[ -3 -16 -22  -4  -6 -13  -7   6  22  -3   9   5   4   4   7  -2  -7 -11
  13  13 -11  -2  -4   1  -5  18  11 -47   4  -7   7 -15  13  11  -6  -4
   9   8 -10  20   1  10  -3 -32  12  14   8  11   8  -6   9  -3]
Silab & <76>
[  8   1 -18  -9  29 -10   1  -3   7   3  16   7   5  -1  -7  10   1  -4
  -4  28  -9   3 -18  -7  -7  15   8 -33   8 -10  -4 -18  45   4   4   6
   4  18 -10   5   7   0   6 -40  17  20   4 -10  20   6 -10 -12]
patom & <76>
[ -4  -3  -9 -18   8 -11  -2  25  17  -7  -2  19   4   1   2   7   5  -6
  -2  55 -20   7   8  -6   0  10  -4 -55   5 -16 -27 -21  42   7 -11   4
  -4  16 -10  -1   6  -4  11 -36  16   5   8  -1 104   2   6 -14]
nudu & <76>
[  0  -2 -22  -6  -6 -14  -2  13  19 -17   5   3   4   4   5   9  -6  -9
  -4  76 -12 -12   5 -12  -4  29   3 -65  10 -23  -7 -14  50  14   5  -3
   3  17 -22  37   8  10   8 -44  20  11   3  -6   4   8  -8  -7]
Silab & <76>
[  1  11 -12 -21   2 -11  -7  17  20  -8   1  11   2   2   6   9  -1 -11
  -7  50 -16 -13   6  -5  -8  43   1 -60  -8 -22   0   8  37  12   3 -17
   2  17 -23   5   5  12  17 -34  20   4  12 -11  10  10  -5  -5]
bazu & <76>
[ -5   2 -22   3   2  -7  -1   6  20  -8  11  13   0   0   8  10   1   3
 -18  43 -40  -9   5  -2   0  23   2 -27   7 -20  18  -5  16  19  11  -8
  20  14 -13   2  -7  21   1 -21  22  17  13  -9   4   2  -3  -8]
Silab & <76>
[   0  -12  -18  -12   -3  -16   -2   14   11   -1    0    1   -1    3
   -7   10    0   -6  -11   38  -21  -10    4   -7   -2   23    4  -68
   -2   -7  -39  -15   39    0    3   10   -1   19  -26    6    7 -105
   13  -49   28  -11   18    6    7   13  -12    3]
patom & <76>
[  2   1 -10  -5  -6 -13  -8  15  22  -2  11   8   2   2  -2  26  -9 -18
   1  18 -24   8  27 -21  -4  27 -12 -49  -8 -25  -3  -9  26  22  -1  -8
  -5  25  -7   5  -1   7   4 -35   9   7  18  -3  14   9  -8 -18]
tumek & <76>
[ -6  -3 -14  -5  10 -16  -4   3  13   3   0  13  -4   6 -13  17  -4 -22
   1  29 -10   8  36 -11  -1   9  -6 -43  -6 -11 -19 -38  41  -6  -1   5
  -8  22 -19 -23  10  -3   7 -41  22  -7   7 -12  -8  -5  -5 -12]
nudu & <76>
[  6  -4  11   4   3  -8  14  17  37  -7  13   6  12   3 -41  28  -1  -7
  -1  48 -23   3  10   5   6   4   8 -37   2 -24  11 -19  -1   6  -2 -10
  -8  20 -17 -16   9  18   5 -30   2  28  16  -1  11  -2  -7   1]
tumek & <80>
[  7  -1   6  -3  -3  -6   2  26  27   8   0   9  -1   0  -7  24   1  -4
  -4  14 -42  -7   8   5   8   5   7 -53 -15 -45 -20 -27  36   8  -2   7
  -6  -7 -19  -9  -4  -2  15 -40  25   8  15  -4   5  -3 -16 -12]
nudu & <76>
[ 23  -2 -38  -6   5 -14   1   9   1  -2   2   9  -7 -14   5  12   2  -5
  -3  31 -10   0   7  -9  -2  25   6 -59  -6 -13   0  -5  48   4   1   2
  -1   5 -17   7   2  -5  12 -43   7   0   2   0   1   2 -13 -12]
nudu & <76>
[  8   2 -15   3   4  -6   3  17   4   6  11   5   2   1  -5  10   0  -8
   1  43 -13 -18 -14  -7   9  17   8 -50  -3 -15 -14 -16  62  19   5  -2
   3  14 -39 -12  -7   5  28 -43  17  10   3  10  18 -12  -1  -4]
bazu & <76>
[  1 -10 -13 -15   1 -13   6  33  33 -14  12  15   4   1   8  39  20 -24
   6  77 -28  -8   9  -6   3  40  -1 -91  -2 -21 -22 -21  38  17   5   3
  -1  17 -20   4   8  11  13 -46  22  17   7  -6   7  -2  -6 -14]
Silab & <76>
[ -3   7 -27 -31 -12   7   3  10  12  -7   7  14 -10   5  14  14  -3 -12
   1  51 -29   0   6   0  -9  12   8 -56 -15 -15   3  -8  19  10   5  -5
  -7  13 -13  -5  13   6  14  -7  39   2  16   8   7   0  -2  -8]
tumek & <76>
[ -1   3   5   3  -1  -4   1  21  11  -7  -1   6 -11   5   4  20   8  -5
   1  51 -21  -8 -13  -2   7  22   0 -42   1 -25   8 -25  46   8  -1 -13
 -21  14 -14 -16  -8  16  13 -31  11  10  14  11   7  -4 -11  -7]
tumek & <80>
[  1  13 -18   2   8  -3  -3  11  13   9  -4   3   0   2  16  12   5 -15
   7  54 -24  -4  -5 -17  11  15   1 -61   9 -20  13  -9  20  17  -3  -3
   1  17 -25   4   9   6   6 -34   8  10   6   4  18  -5  -3  -6]
Silab & <76>
[ -8 -10 -14 -13  -9 -10   8  17   5 -13   7   8  16  -1  -5  20   5  -3
  -1  65 -23 -21   3  -7  -2  16   6 -59  -1 -15  -8 -13  13  22   6   5
   5  17 -23 -19  13   6   8 -30   1  11  -3  -4   8   8  -6  -3]
tumek & <76>
[  2  -2  -5   2  -2 -10  -1  16  30  -9   4   0   2   7  -6   6  -2  -1
  -6  36 -20  -8  -2  -8  -1  29   8 -63 -32 -21 -26 -26  64   7  12  -2
  -1   7 -20  -6  10  -6   8 -52  22   6   7   1   3   0  -1 -21]
bazu & <76>
[ -2   7  16 -14  -4 -17   0  21  28 -14  -1   6   7  -2  11  12   0   3
  -4  47  15  -5   5 -11  10  25 -13 -44  11 -15  -5 -29  31  19   7  -9
  -6  11 -12  12  13  20  13 -33   5   6  10   3   3 -11  -9 -15]
Silab & <73>
[  6  -3  11   3  26   1  -1   8  -5  -1  16   4   6 -13 -12   7  -2 -10
  -8  45 -16   1   7 -10  -8  21   6 -53 -17 -13 -14 -21  57   6  -4  -2
  14  25 -15  16   4  -3   8 -48  26   5   7  -2   3   1  -1  -7]
nudu & <76>
[  7   4   4  -2   1  -2  -5  21  22 -12  -3  14  -3   2   1   0   2   2
  -2  40 -10  -6  12   1   7  12  -3 -39   0 -14 -14 -31  33   6   1 -30
  -5  12   1 -13   2  -2  11 -41   4   6   0  -5   3 -12  -6 -20]
nudu & <80>
[ 13  -3 -18  -9   6 -11   1  10   8  -8   3  12   7  -3  -2  14   0  -5
  -1  39 -13 -29  12 -10   1  24   1 -55  -7 -17 -61 -26  60  18  12  63
  -1  12 -15   7  -7  -2  14 -48  27   5  11   4  16   1 -13 -14]
nudu & <76>
[   1   -3   -7  -11    1  -18    2   26   33   -6   11   13    4    7
   -3   20    0   -4   18   86  -20  -22    6  -12    2   34    0 -106
    1  -30  -42  -32   75   25    6    2  -11   27  -29    5   -8    9
   31  -62   18   20   12   -8    0    2  -11  -20]
bazu & <76>
[ -6  -7 -10  -9   7  -7   2  15   8   8  14   1   6  -3   0  14   5   2
  -5  37 -10   4   7   3  -1  14  15 -42   0 -12  -4 -12  64  18   4  -4
  -5  22 -19  -5   5  -3  12 -32   3   7   5  14 -10  -9   2 -14]
nudu & <76>
[ -1 -29 -14  -1   7 -12   4  17  17  -8   7   3   2  -1   3  15   0  -7
   0  27 -25  -9   6 -26  -4  21   1 -55   3 -15  -4 -19  33  11  -3   4
  -5  10  -9  -7  15   2   5 -36  31   5  17   7   7   5 -16 -16]
nudu & <76>
[ 11   6 -16 -10   9 -13   4   0   8   0   6  -1   5  -4  13   5  -5 -10
   3  45 -13   5   4 -17   2  15   1 -43  -3 -18 -20  -8  62   7  10  -4
  -3   0 -28  -1   3  -4  21 -36   8   2   3   1   2  -2   2  -5]
nudu & <76>
[ -3   7 -11   5  -1  -4   4   1   9   8   8  15   7  -2   5  25   3 -12
  -7  59  -7 -10   1  -9   6  18   2 -51  25 -18   8 -11  29   8  -1  -9
  -6  20 -21 -11  18   8  10 -31  16  12  -2   9  15   9  -7  -6]
tumek & <76>
[  1   6 -17 -10  14 -11   2   0 -13 -13   7  -8  10   8   4   9   6  -1
   3  41 -15  10   3   0  -3  19   1 -27  -6 -14 -28  -4  64  -8  -2   5
  -6  29 -18   4  -4   4  17 -42  16  12   2  -1  19   6  -1  -4]
nudu & <76>
[  1   0 -18   5  -6  -8   1  13  18  -3 -23  22   0  -1   9  13  11   0
  -8  64  -9 -19 -12  -5   5  16   6 -43  -9 -14 -11 -10  33  21  12   3
   3  14 -15   3  15   5   7 -36  18  10   9  16  15  -6  -6  -7]
Silab & <76>
[  1   4 -23   0  20 -17   1   7   7   4   9   6   8  -5   7  13  11 -12
  -6  35 -12  -3  -3  -2   1  24  19 -57   5 -22 -22 -10  62  16   3   5
  -8  24 -27   2   2  -3  16 -40  31   4   4   7  28   5  -4 -11]
nudu & <76>
[  1  -9 -25   5   3 -16  -2   7  13  -5  -4   3  -1  -6   5  17   0 -11
  -2  57 -16   2  -6  -8  -9  19   9 -58 -17 -13  13   0  36   1  -1  -5
  -8  21 -23   4  13   4  -7 -41  18  10   2   0   8  11   2  -4]
tumek & <76>
[ 11   3 -10  -7   8 -16 -18  10  20   5   1  10   2  -3   1   8   8 -14
  -3  36 -15   9   3  -8   2  21  11 -48 -11   0 -24 -25  53   9   5   5
  -3  22 -18  -5   2  11  13 -43  21   7  11   7   6   5 -10 -15]
nudu & <76>
[  1  -1 -10   0   9 -10  -4  19   8 -23  24  14   4  16  -2  18  -1 -10
  -3  37 -24  -9  -7  -3  -1  27   3 -47  -3 -16  -8  -7  17  17  -1   0
  17  16 -20  -1   9  13   5 -25  24  13  13  -3  17   6  -7  -1]
tumek & <76>
[  1  -1 -14  -7   8  -6  -2  13   9   0   3   8  -2   0  -7  13   1  -8
 -10  34 -21   9 -21  -3  -8  18  10 -46 -18 -27 -19 -13  55   3   7  -4
  -4  26 -31   9  12  -1  11 -44  11   7  -1  18   5   3   6 -10]
nudu & <76>
[ -1  -3 -21  -3  -3 -20   8  -3   3   1  17  13   1   0  -5   8  -2  -1
   1  40 -21  -5   5   1   6  15   8 -57   1 -18 -33 -11  51  32   7   0
  -8  12 -14  11   7   5   8 -37  18   9  13  -3   3   2  13   3]
bazu & <76>
[  2   1  14  -9  -3 -20 -11  34  15  -5  16  12  -2  -6   1   0   2  -4
  -5  32  -4 -14 -46  -3  15  15  -2 -36   0 -25 -29 -20  38  -1   3   1
   4   0 -10  -3   3   7  22 -30  -1   8  15  10   5  -2 -10  -9]
patom & <73>
[  3   2   8 -15   6  -8   3  13  10  -1   2  19  -4  -5  -7  12   8  -6
  -6  48 -21  -4   6  -8  16  50  11 -64  -3 -16 -14 -15  67  18  -3   8
  -3  16 -23   6   3   0  21 -37  12  11   0 -17   8   1 -12 -12]
nudu & <76>
[  6  -3 -22  -3   3  10  -8  14  20   9   2  34  -4  -1 -11  11  -3  -9
   0  68 -12 -10   8  -8   2  13   0 -46   0 -16  22  -9  34  20   0  -5
  -6   9 -18  -5   9  15  10 -31   9  15  16  -1   8   6 -10 -18]
Silab & <76>
[  2  17 -12 -10  12  -9 -35  21  18 -10   6   6  -1  -4   7   8   2 -11
  -5  48   6   7   6   6  -4  15   5 -35  -4 -19 -21 -16  53   2  -7  -6
  -2  17 -20  -2   8  -4   8 -44  18   7   9   3   7   4   3 -11]
nudu & <76>
[  8   1 -41  -3  -4 -11   9  13  10   3   5  11   2 -16  -3   4   4 -11
  -2  55 -24  -4   6  -4  -3  15   1 -61  -9 -17 -37 -22  58  14  -2   2
 -10  17 -16   2   1  -2  18 -46  23   9   5   2  10  -5  -5 -21]
nudu & <76>
[ 23   2 -14   0   4 -12  31  -9  -7   0   8   7  -4  -1  -4  29  11  -6
  -3  15 -14  -3   4  -3 -13  14  -6 -44   0 -14 -31  -7  45   5  12  13
  -1   7 -16   6   6  -1   4 -40  17   4   5  12   1  15  -3  -9]
nudu & <76>
[  1  -4   8  13   7  -8 -10  17  11  -4  -3  -9  -1   9 -16  17 -10  -8
   3  14  -9 -17  -7  -4  17   8  11 -13   2 -13   0 -14  48  24  10   8
   5   7  -8  -8  -6  12  16 -32   8  10   5   3 -19   3   3   3]
patom & <80>

[  3   5   1   9   3  -2   5  -2   1   3   2   1 -18   5  -3  -3  16   3
 -29 -18  -2  -5   3  -4  13 -10  -5   6 -11   0   6   8   5  -1  11  -8
  13   0   3   4   3 -11   0   0   4  -5  -9   3  11  -4  -7  11]
L & Bavi
[ 12   7   3   8   4  -5   5   6  -4  -1   4   3 -14   4  -4  -1  19   0
 -15  -2   6   1   1  -4   5   1   2   0   7  -4   3  -1   6   6   0  -3
   5   0   3   7   3  -7  -2  -3   8   0  -5  -7  -5   7 -11   1]
A & nog
[  5   5  -1  12   5  -8   5  10  -1  -5   0   1 -12   3  -1   3   3   5
 -26 -18  -2  -6   6 -19  -2 -11   9   1   2 -11   8  14   5  -3   0 -13
  -5   1   8  -6   4   5   1   6  12  -2  -7   6  -1   1 -15  -2]
L & Bavi
[ -9   4  -1  -8 -22  14 -15 -11  13   4  -3  22   9   0  -3  -6   0   0
   4   2   0  -6   3  -2   1   6  -2   6   9  -2   4  -8   3  -5  -5  19
  -3   2   0   1   1   2   0   6   1  -6  14  -9  -5  -4  14  -3]
B & Det
[  1   0  -8  11   4  -3   3  10  -5   1   1  -2  -7   6  -2   3   1   2
 -20 -11   0  -8   5 -19   1  -8   1   6  -8  -7   2   6   4   1   6 -12
   3   0   4  -4  10  -1   5  10  10  -5  -3   5   5  -1  -3   3]
L & Bavi
[  2   2  -4   6  -2   2  -3  -1   4  -4  -2  -2  -8   4   0   1   2   9
 -17 -14  -3  -5   6 -12  -4  -4   5   3  -3  -3   1   3   5  -6  -3  -7
   0   5   5  -9   7  -1   1   6   4  -2  -1   8   2   1   0  -4]
L & Bavi
[ -3   5  -7   0 -15   7 -10  -3  -2  -1  -1  22  -3   2   5   1   3   6
  -1   9  -3  -6   5 -15  -7   5  -2  14  26  -6 -17  -5  17  -5  -3   1
  -1   0   3  13  10  -7  -1   6   3  -5   6 -16   3   0   9   8]
B & Pade
[  2   3  -4  21  -1   6  -1   1  -1   4   2  20 -12  12  -1   0  14   6
 -40 -17   0 -15   5 -39  -8 -10   0  11   5   2   4  10  19 -15 -10 -12
   7  -8   0   4  10 -13   2   8   7  -2   5 -11   8   3  -3   7]
B & Bavi
[-10  -8   2  12  -6  10  -5 -12  -3   3  -2   7  17   5   2   4   1   7
   2  -2  -7  -3  -5 -19  -8   6  -3   3   2  10  -4  -2   6  -7 -25 -11
   2 -15 -18   9   0  -6   4   3  -2   0   8 -18  10   3  16  -5]
H & Det
[  6   2   6   8  -1   6   1   3  -4   4   3  15 -11   7  -7   1  14  -2
 -22  -9  -3 -11   0 -28  -5  -5  -4   9   4 -14   2   3  15   2   0  -9
   6  -5  -5  10   6 -11  -4   8   6  -2   6 -10   4   1   0   7]
G & nog
[  6   0  -3   6 -10   5  -1   8  -2  -3  -1   5   9   2  -5 -10   1   1
  -4   0   1   2  -1  -5  -3  -3   4  -1  -4  -3   4   3   2   5  -7  -6
  -1  -4  -4  -6   4   0   4   4   6   6   6  -4  11   0   2 -11]
L & Det
[  7   5   5  17  10 -12   7  15 -16 -12   4  -1  -9   9   8   7   1   8
 -27  -6   0   7   4  -9  11 -11  -7  13  -8 -20  -2   4   6   5  11 -13
  14   7   4  11  14 -14  -3  12  16  -6 -13  -5   4   3   6  18]
L & nog
[  3 -13   8  18  -4   8   1  -1   2   2  -5  14  12  10  -7  -5   7   2
 -40 -22  -6 -12   2 -34  -9 -12   4   1 -14  -6  12  -8  12  -3 -13 -16
   4  -3  -3  -1  12  -8  12  13  12  -2   8  -4  -2   5  10 -12]
L & nog
[  3   1   3  19   1   0   4   6 -11   3   3   8  -5   9  -2   2   5   6
 -27 -11  -6 -18   4 -20  -6  -7  -3   3  -2  -3   4   6  14   1  -5 -18
  16  -3  -9   6  11  -7  -1   9   8  -7  -3 -12   2   4   1   6]
G & nog
[  1   1  11  15  -2   7   4  13 -12   0  -3   6   0   9   6   6   4  12
 -17   1  -2  -1   2 -26  -5  -4 -10  17  -6  -2   0   7  13   5   2 -11
  11  -5  -4   8   5 -11  -1  13  17  -6  -2 -13   4  -2   6  17]
B & nog
[ -2   1  -3   9   4   3  -3   7  -2  -4   2   7 -18  -8   5   1   2   6
 -23 -12  -3  -2  -1 -18   1  -9  -4  10  -9  -7   0   7   8   2   5  -8
   6   0   8  -2  15  -2  -2   9  10  -8  -5   5  19  -2  -2  14]
L & Bavi
[  0   5  -7   6  -3   3  -5  -1  -1  -2  -2  16 -14   5   3   0   3   1
 -16 -13 -13  -4   1 -13  -2  -6   1   6  -4  -7   0   5   3  -5   0 -10
  -1   3   3   0   4   2  -2   9   9  -2  -4   9   1   7   3  -2]
L & Bavi
[  6   8  -4  -2   1  -1  -2   9   4   3   1  -3 -14   3  -4   1  13  -5
  -5   4   1   2  -6   0   1  -5   1   5   8  -7   1   7   1   5   9   6
   3  -1   6  11   5   0  -7   2   5  -4  -5   0  -6  -1  -7   1]
A & Bavi
[  3   6   5   2   0   3   3   9  -4  -2  -2   1  -8   3  -1  -3   3   4
 -18  -9   0  -5  -8  -7   0 -16   1  11 -21  -7   8   3   7  11  10  -4
   9   1   7   3  17  -2   2  15  14  -7  -3   9  -3  -1   3   7]
L & nog
[  5   0   3   7  -3   4   5  14  -7  10   2   6  -4   9  -2   3  20   3
   2   6   2  -3   3 -21   4  -3  -6   9   6  -4   1   2  11   7   0  -3
   3  -2 -10   9   4 -10   1   7   7  -3  -4 -16   2  -1  -4   9]
B & nog
[  0   8  -2  26  14 -17   4  -1 -18 -36  26  14  -5   9  22   9 -12  11
 -37 -14  11  15  14  19  11   3 -12  10   4  -6 -15  -3  29   7  13 -20
  25   5   2  23  13 -24  -6   9  11 -16 -11 -14  16   6  13  27]
L & Det
[ -2   5   2  11  -4  -1  -8   0 -16 -13   5  12   9  11  12   9  -1  -1
  -4   1   1   8   6   1   0  10  -5   5  11 -13  -8  -1  18   1   4   1
   8   5  -4  16   2 -19  -1  15  13  -5   6 -12   6   2  25  11]
G & Det
[  9   8   1  14  -8   9  -3  -5  24  -3  -7  25  19  10 -11  -7   4  -1
 -27 -11   1  -8   5 -14  -7  -5  14  -1   1  -5   7  -2  14   1 -13  -3
   1  -2  -8   5  11 -10  13  12   9   3  10 -13 -11  10   4  -8]
A & Det
[-11  -6  -1   1  -2   0  -1  -1  -2 -11  -5   0  14   2   3   2 -14   4
   1  -4  -3   5   6   4  -3   0   2   3 -13   0   0   0   2 -11  -3  -4
   5   1  -5  -7   3  -2   8  10  -2  16  10   2   3   6  16  -2]
H & Det
[  1  -7   3  23  -2   2   3  -4 -12   0   3  11   1  11   4   6   7   5
 -29 -19  -9  -6  -2 -28  -8  -2   2   6  -6   4   3   3  15  -6 -14 -27
   9  -5 -13   4   6 -13  10   7   2   1  -3 -18  15   5   9   5]
H & nog
[ -5  -5  -3  14  10 -14   7   8 -19 -13   8  -7  -4   6  12  15  -4   7
 -17  -4  -3   2  12  -9   0  10 -12  11  17  -2 -18   8  10  -4   5 -17
  11   5  -4   3  -3  -6  -6   0   0  -8 -11 -12  16  -5   2  19]
H & Bavi
[  2   6   7   1  -1  -6   1   6  -6   0   6  -6  -6   3  21  -2   6   0
  -8  -5   3   4  -3  -8  11   2  -3   4   4  -9   4  -5   4  -1  13   0
  10   3  -2   7  -2  -7  -3   5   9   0 -12   3   1  -5   0   8]
G & Bavi
[ -1  -3   1  14   3   4   3   5  -9   3  -3   0   4   8  -1   3   5   3
  -2   5  -6   2  -4 -16  -9  -2  -2   9   2   3  -2  -1   2   0  -6  -8
   2  -2   1   7   2   0  -1   6   2   2   1  -9   3  -3   8   1]
H & nog
[  3   4   0   9  -8  11   0   0  -3 -10  10  25  10   7  -5   6   2   0
 -18  -2  -2  -4   1  -2  -5  -2   1   7  -1  -4  -6   0  16   2  -2  -5
   0  -3  -7   3   9  -6   5   8   7  -5   7 -10  -2   5  16  -3]
G & Det
[  7   2  10  17  -1   1   2   7  -4   4   4  12  -3  14 -10  -3  21   2
 -20  -6  -3  -7  -5 -27  -1 -11  -5  11  -3  -1   9  -3  13   4  -2  -7
  11  -7  -6  12   7 -11   2  12  13  -3  -5 -11   5   1   0   7]
G & nog
[  4   5   2   8   5  -4   3  11  -9   2   5   3 -15   7   3   3   6   2
 -10  -1   2   5   1 -17   4   1  -7  13  12  -5  -1   0  12   5   7  -3
   9   0   3   9   0 -10  -3   3   3  -7  -7 -11   2  -2  -3  12]
G & nog
[  0  -1   2  22  -5   5   3   7 -12  -6  -4   8  11  12   0   2   0   4
 -20 -14  -3  -8   5 -38 -15  -6   5  13  -2  -4   2   5   8  -9 -18 -17
  -1  -5  -6  -3  15  -8   5  20  21  -2   2  -8   2   8  15  -4]
H & Bavi
[-3  2  2  7  0  3  1 -1 -7 -9 -4  1 12  1  4  2 -6  4  6  8  2  2  7  6
  3  6 -5  0  8 -2 -7 -1  8  3 -2  1  4 -2 -1  2  4 -9  0  4  0 -3  3 -8
  0  2  5  3]
H & Det
[ 10   4   9  15  -2   1   3   6  -1  -3   6   3   5   9   0  -1   6   5
 -25 -19   3  -5  -2 -13   1   0  -2   8 -12  -6  13   4  11   1   6  -4
  10  -2  -3   8  13  -3   8  13  13  -4  -2   1   0  11   8   5]
L & nog

[ -7   0   4  -1   1  -2  -2  -7   0  -5   3  -2  -1  -1  17  -5  10   1
   8  -6   0  22   5  -5   6   9   1   5   3   7  -4   0   8  13  -1  -4
 -11  -2  -6  -8   4  15  -1   2   0  -5  -1 -18  -3  -5   3 -10]
S & zimu
[ -1   2   2  -1  -4  -1  -3  -8  -1  -2   1  -5   1   2   6  -2   7   1
   6  -8   0  18   3 -13   2  24   6   0   2   6 -10  -4  10   9  -5   1
 -11   5   2  -2  12   8  10   8  -2  -7  -1 -12  -2 -14   3  -9]
S & zimu
[  0   1   7  -7  -1  -7   0  -6  -5  -1   1   0  -2   3   9   3  11  -3
  13  -5   3  10   7 -15   8   5   8  15   2   1   6  -3  12  15   5  -3
   1   1  -6  -7   9   2  -9   2  -7  -4  -1 -13  -8  -5   1  -8]
S & feg
[ -8  -8  -1   2   3  -2  -2  -3   2  -5   0   1  -1   8  10  -8   0  -2
   4  -4   0  15   1  -6   2  27   2  -8   0   5 -13  -8   3  11  -6 -12
 -12   2  -2   7   3  10   5  14  -4   0   5  -7  14  -8   2   0]
S & zimu
[ -8  -1   0   3  -2  -1   3  -5 -13  -4   1  -4  -2   1  16  -3   1   3
   1   0   1  16   2  -2 -10  21   4  -9   4  -1  -1  -3   7   7  -9 -13
 -10   4  -2  -5   4  10   9   5   1   0   3 -19   1  -6   3  -6]
S & sul
[ -8  -3  -2   0   2  -2   0  -5   1   1   7  -4   0   6   9  -7   3   2
   6   0   0  12   0  -6   2  23   7   1   5   7  -5  -5   8   8  -4 -10
 -14  -4   0  -4   3   8  -2   1   3  -2   1 -13   2   0   3  -6]
S & zimu
